Below are the code and all the weights of a small trained network. Each question names an input and a target symbol and asks about switching units off, where a switched-off unit gives its printed mean instead of its output.

import numpy as np


def w(rows, s, z=0):
    codes = np.array(rows[::2]) - 128.0
    scale = np.full(codes.shape[1], s)
    scale[-1] = z or s
    return codes * scale


def f(y):
    return y / 2 * (1 + np.tanh(0.7978845608 * (y + 0.044715 * y**3)))


def softmax(a):
    e = np.exp(a - a.max(-1, keepdims=True))
    return e / e.sum(-1, keepdims=True)


def log_softmax(a):
    a = a - a.max(-1, keepdims=True)
    return a - np.log(np.exp(a).sum(-1, keepdims=True))


def net(x, mask):
    ids = ['Ωαγζξπτ'.index(c) for c in x.split()]
    T = len(ids)
    res = E[ids] + P[:T]
    u = 0
    for l in range(3):
        r = res
        for j in range(2):
            rows = slice(2 * j, 2 * j + 2)
            q, k, v = (r @ M[l][rows].T for M in (Q, K, V))
            z = softmax(np.where(np.tri(T) > 0, q @ k.T / 2**0.5, -1e9)) @ v
            o = O[l][rows]
            res = res + np.where(mask[u + j], z, o[:, -1]) @ o[:, :-1]
        u += 2
        y = f(res @ A[l][:, :-1].T + A[l][:, -1])
        res = res + np.where(mask[u : u + 4], y, B[l][:, -1]) @ B[l][:, :-1]
        u += 4
    return log_softmax(res[-1] @ U[:, :-1].T + U[:, -1])


Q, K, V, O, A, B = {}, {}, {}, {}, {}, {}
E = w([
[132,186,123,122,143,111,198,146,147,156,126],'Ω',
[128,120,109,56,85,104,69,142,154,135,156],'α',
[85,102,135,106,69,127,111,148,190,91,149],'γ',
[141,102,207,143,117,121,217,108,144,164,118],'ζ',
[62,143,136,132,153,169,150,104,98,194,136],'ξ',
[80,77,138,39,94,102,103,177,151,97,64],'π',
[110,133,166,131,252,92,41,121,136,89,157],'τ',
],0.02)
P = w([
[149,121,187,1,96,142,246,91,79,44,154],'0',
[98,75,159,141,93,132,166,180,220,127,132],'1',
[84,85,172,45,83,106,147,169,166,160,177],'2',
[95,120,124,186,114,154,165,137,197,86,80],'3',
[104,132,121,58,110,88,104,150,132,164,147],'4',
[105,125,95,185,137,161,139,123,176,116,58],'5',
[146,124,94,80,107,113,86,159,156,171,84],'6',
[120,200,64,154,127,65,119,82,66,124,91],'7',
[138,83,47,149,130,156,65,137,178,182,32],'8',
[152,116,92,73,112,111,76,135,118,184,143],'9',
[163,142,64,175,113,131,95,79,132,150,45],'10',
],0.0095)
Q[0] = w([
[193,100,109,137,141,139,105,118,73,96,123],'0.h1',
[148,133,114,170,143,158,120,132,78,131,147],'0.h1',
[93,57,126,9,73,127,93,203,217,131,175],'0.h2',
[144,159,173,136,172,80,136,105,112,145,103],'0.h2',
],0.013)
K[0] = w([
[145,153,139,83,180,106,119,120,184,88,142],'0.h1',
[113,76,172,163,164,145,132,149,104,180,163],'0.h1',
[56,181,208,2,152,151,186,144,82,90,242],'0.h2',
[43,130,101,202,141,124,65,168,109,193,157],'0.h2',
],0.0092)
V[0] = w([
[115,195,151,91,250,125,72,129,203,94,82],'0.h1',
[188,113,100,101,13,157,176,163,135,181,69],'0.h1',
[98,200,100,40,223,95,123,98,78,154,69],'0.h2',
[254,134,186,97,84,30,190,176,67,209,6],'0.h2',
],0.0053)
O[0] = w([
[217,98,130,12,147,122,194,202,220,109,62,118],'0.h1',
[34,177,145,182,132,177,1,97,94,119,190,255],'0.h1',
[168,129,91,83,103,192,204,152,27,34,66,108],'0.h2',
[98,237,194,90,227,157,47,228,77,56,88,30],'0.h2',
],0.0064,0.0026)
A[0] = w([
[65,154,128,190,254,107,116,89,120,130,140,114],'0.n1',
[153,95,97,78,21,157,157,96,121,130,81,99],'0.n2',
[55,240,123,187,113,114,137,128,151,151,166,102],'0.n3',
[124,97,123,202,169,72,37,112,138,99,192,1],'0.n4',
],0.0066,0.0029)
B[0] = w([
[122,155,250,171,160,115,96,110,131,114,134,159],'0.n1',
[112,136,110,152,137,152,93,183,101,113,153,254],'0.n2',
[212,77,153,82,97,91,135,117,99,184,80,214],'0.n3',
[77,172,128,156,145,200,124,113,80,46,130,179],'0.n4',
],0.011,0.0031)
Q[1] = w([
[157,175,114,191,131,152,152,100,95,130,95],'1.h1',
[135,134,127,92,141,174,171,151,99,163,177],'1.h1',
[102,123,129,114,114,112,85,138,100,51,188],'1.h2',
[179,160,113,250,206,113,164,62,83,110,107],'1.h2',
],0.014)
K[1] = w([
[115,119,100,164,218,178,136,105,177,172,37],'1.h1',
[151,164,109,107,181,51,93,51,48,141,82],'1.h1',
[129,67,214,102,201,151,185,92,87,88,196],'1.h2',
[183,134,118,255,191,229,55,131,228,143,23],'1.h2',
],0.0095)
V[1] = w([
[99,189,96,103,86,227,141,147,122,254,62],'1.h1',
[83,68,180,139,135,166,160,61,49,120,181],'1.h1',
[173,203,58,123,112,98,46,142,120,154,197],'1.h2',
[204,189,151,148,125,132,163,93,129,142,204],'1.h2',
],0.0075)
O[1] = w([
[129,47,167,118,118,103,198,152,84,113,211,21],'1.h1',
[204,126,104,95,81,159,120,171,117,146,99,253],'1.h1',
[84,150,126,51,141,148,206,110,139,190,106,8],'1.h2',
[147,105,146,133,134,255,123,57,126,109,165,86],'1.h2',
],0.0097,0.0037)
A[1] = w([
[151,94,92,66,102,121,152,157,117,104,99,130],'1.n1',
[121,171,155,119,133,152,254,119,102,164,90,3],'1.n2',
[102,138,106,56,133,156,91,141,101,65,88,105],'1.n3',
[151,179,155,134,94,172,104,75,83,92,129,84],'1.n4',
],0.0083,0.0055)
B[1] = w([
[132,120,142,175,48,129,168,111,82,176,232,202],'1.n1',
[175,19,143,66,185,145,64,127,79,3,51,164],'1.n2',
[106,148,163,158,143,94,154,30,132,106,190,254],'1.n3',
[111,135,124,99,126,96,151,254,234,157,136,168],'1.n4',
],0.0076,0.0056)
Q[2] = w([
[217,18,138,175,166,177,116,87,69,231,30],'2.h1',
[210,95,223,154,242,71,92,82,190,115,78],'2.h1',
[118,238,121,197,254,140,69,38,178,58,129],'2.h2',
[235,133,185,156,198,139,242,102,65,221,37],'2.h2',
],0.0067)
K[2] = w([
[115,97,82,147,128,119,112,102,132,230,62],'2.h1',
[125,63,124,127,173,64,111,77,180,104,88],'2.h1',
[64,151,175,172,145,192,85,148,162,93,116],'2.h2',
[157,136,115,124,161,58,134,98,136,142,9],'2.h2',
],0.011)
V[2] = w([
[200,71,107,142,156,168,150,154,162,139,111],'2.h1',
[188,202,134,83,143,154,214,132,116,133,192],'2.h1',
[170,133,120,141,101,152,180,128,110,123,156],'2.h2',
[254,153,118,79,122,117,187,121,117,157,114],'2.h2',
],0.0061)
O[2] = w([
[149,109,128,74,66,179,56,120,150,154,131,3],'2.h1',
[95,32,99,226,130,39,61,32,132,155,75,83],'2.h1',
[111,195,94,184,222,160,133,129,104,160,2,146],'2.h2',
[124,161,153,221,167,157,68,143,192,101,192,6],'2.h2',
],0.0076,0.003)
A[2] = w([
[160,154,84,96,99,139,129,206,121,73,137,3],'2.n1',
[228,98,165,64,166,111,156,151,181,204,112,73],'2.n2',
[150,59,111,152,140,98,181,86,200,254,131,182],'2.n3',
[121,134,153,172,208,156,115,82,98,113,103,130],'2.n4',
],0.0082,0.0063)
B[2] = w([
[158,97,148,244,239,127,147,28,94,211,125,192],'2.n1',
[2,81,103,252,122,106,97,40,106,215,53,211],'2.n2',
[193,184,175,114,180,173,211,122,147,118,222,255],'2.n3',
[137,185,214,100,47,145,136,182,169,99,196,177],'2.n4',
],0.0069,0.0051)
U = w([
[137,127,196,94,154,197,103,141,155,72,132,160],'Ω',
[120,26,139,97,119,151,104,70,147,116,49,123],'α',
[82,133,132,158,127,167,164,74,178,160,150,111],'γ',
[71,139,162,176,93,178,64,130,130,136,104,8],'ζ',
[147,74,110,165,88,200,152,151,92,112,132,150],'ξ',
[103,116,139,142,92,120,132,180,132,131,101,38],'π',
[122,163,88,83,1,197,137,149,170,131,93,254],'τ',
],0.0061,0.0033)

Each question gives the input, a string of symbols that net reads in full, and the target symbol t.
The units are the heads (2 rows each of Q, K, V and O) and the neurons (one row each of A and B). Each row of codes is followed by its name. A weight is (code - 128) times the scale printed after its matrix; where a second scale follows, it is the last column's (O, A, B and U).
mask holds one flag per unit, layer by layer, with each layer's heads first. A switched-off unit (its flag False) gives its mean, the last column of its rows in O or B, instead of its output. The means were averaged over made-up inputs and are rounded, as every weight is.
A unit's drop is (log p(t) with every unit on - log p(t) with that unit switched off) / (log p(t) with every unit on - log p(t) with every unit switched off).
The circuit of an input: a set's keep is (log p(t) with only the set's units on - log p(t) with every unit switched off) / (log p(t) with every unit on - log p(t) with every unit switched off). Starting from the 12 units with the biggest drops (on a tie, the unit counted first), units are removed one at a time, each time the one whose removal leaves the highest keep (on an exact tie, the one counted first), for as long as the keep stays at least 0.8.
units of the circuit, in order: the units of the circuit, biggest drop first
top k neurons: the k neurons with the biggest drops, biggest first
k most important neurons of layer l: the k neurons of layer l with the biggest drops, biggest first
which heads matter: for each layer, one digit per head in row order, 1 if its drop is at least 0.15 and else 0, layers parted by /
input ζ α γ π γ α, target Ω: units of the circuit, in order : 0.h2, 2.h1, 1.h2
input α α γ γ ζ τ α γ α Ω ξ, target α: units of the circuit, in order : 1.n2, 1.h2, 0.n3
input ζ α π, target Ω: which heads matter : 01 / 01 / 10
input α ξ Ω, target α: units of the circuit, in order : 1.n2, 1.h2, 2.n2, 0.n2
input α γ Ω α α α α γ π, target γ: which heads matter : 00 / 01 / 10
input ξ γ γ ξ Ω ξ τ τ ζ τ α, target ζ: top 2 neurons : 1.n1, 0.n2
input Ω γ ξ Ω τ γ, target α: units of the circuit, in order : 2.h1, 2.h2, 0.h2, 1.h1
input Ω τ γ ξ τ α, target α: which heads matter : 01 / 10 / 11
input ξ α ζ γ, target ζ: which heads matter : 01 / 10 / 11
input γ ξ γ α α τ ζ, target α: units of the circuit, in order : 1.n2, 1.h2
input γ γ ξ γ γ γ γ γ ζ, target γ: units of the circuit, in order : 0.h2, 2.n3
input γ γ τ γ ξ γ α γ α γ Ω, target α: units of the circuit, in order : 1.n2, 1.h2, 0.n3
input Ω τ γ ξ Ω γ γ, target α: units of the circuit, in order : 2.h1, 2.h2, 1.h1
input γ τ ξ ζ ξ, target ξ: units of the circuit, in order : 1.h1, 0.n3
input ξ γ Ω, target ξ: which heads matter : 01 / 10 / 00
input ξ γ γ Ω γ α π γ τ γ Ω, target τ: which heads matter : 01 / 10 / 00
input π Ω τ γ α γ γ τ, target α: top neuron : 2.n2
input γ π α Ω α τ Ω α ξ, target Ω: 2 most important neurons of layer 1 : 1.n2, 1.n4
input τ γ α α γ ξ ξ α ξ α, target ξ: which heads matter : 11 / 01 / 00
input τ τ γ ζ τ α α π τ τ, target γ: top 2 neurons : 2.n2, 2.n3
input π τ γ γ γ γ ξ α, target π: which heads matter : 01 / 01 / 10
input γ π γ ξ, target π: top neuron : 0.n1
input γ γ γ ξ ξ γ α γ π γ Ω, target π: which heads matter : 00 / 01 / 00
input α γ ζ α π ξ ξ α γ τ α, target γ: which heads matter : 10 / 01 / 10
input α γ α ξ ξ τ π τ α ξ, target τ: top 3 neurons : 1.n2, 2.n1, 1.n3
input α τ α γ γ π Ω γ Ω γ α, target γ: which heads matter : 00 / 01 / 10
input α γ π γ γ τ γ τ τ ζ, target τ: which heads matter : 00 / 10 / 10
input γ ζ τ Ω, target ζ: top 2 neurons : 0.n3, 2.n2
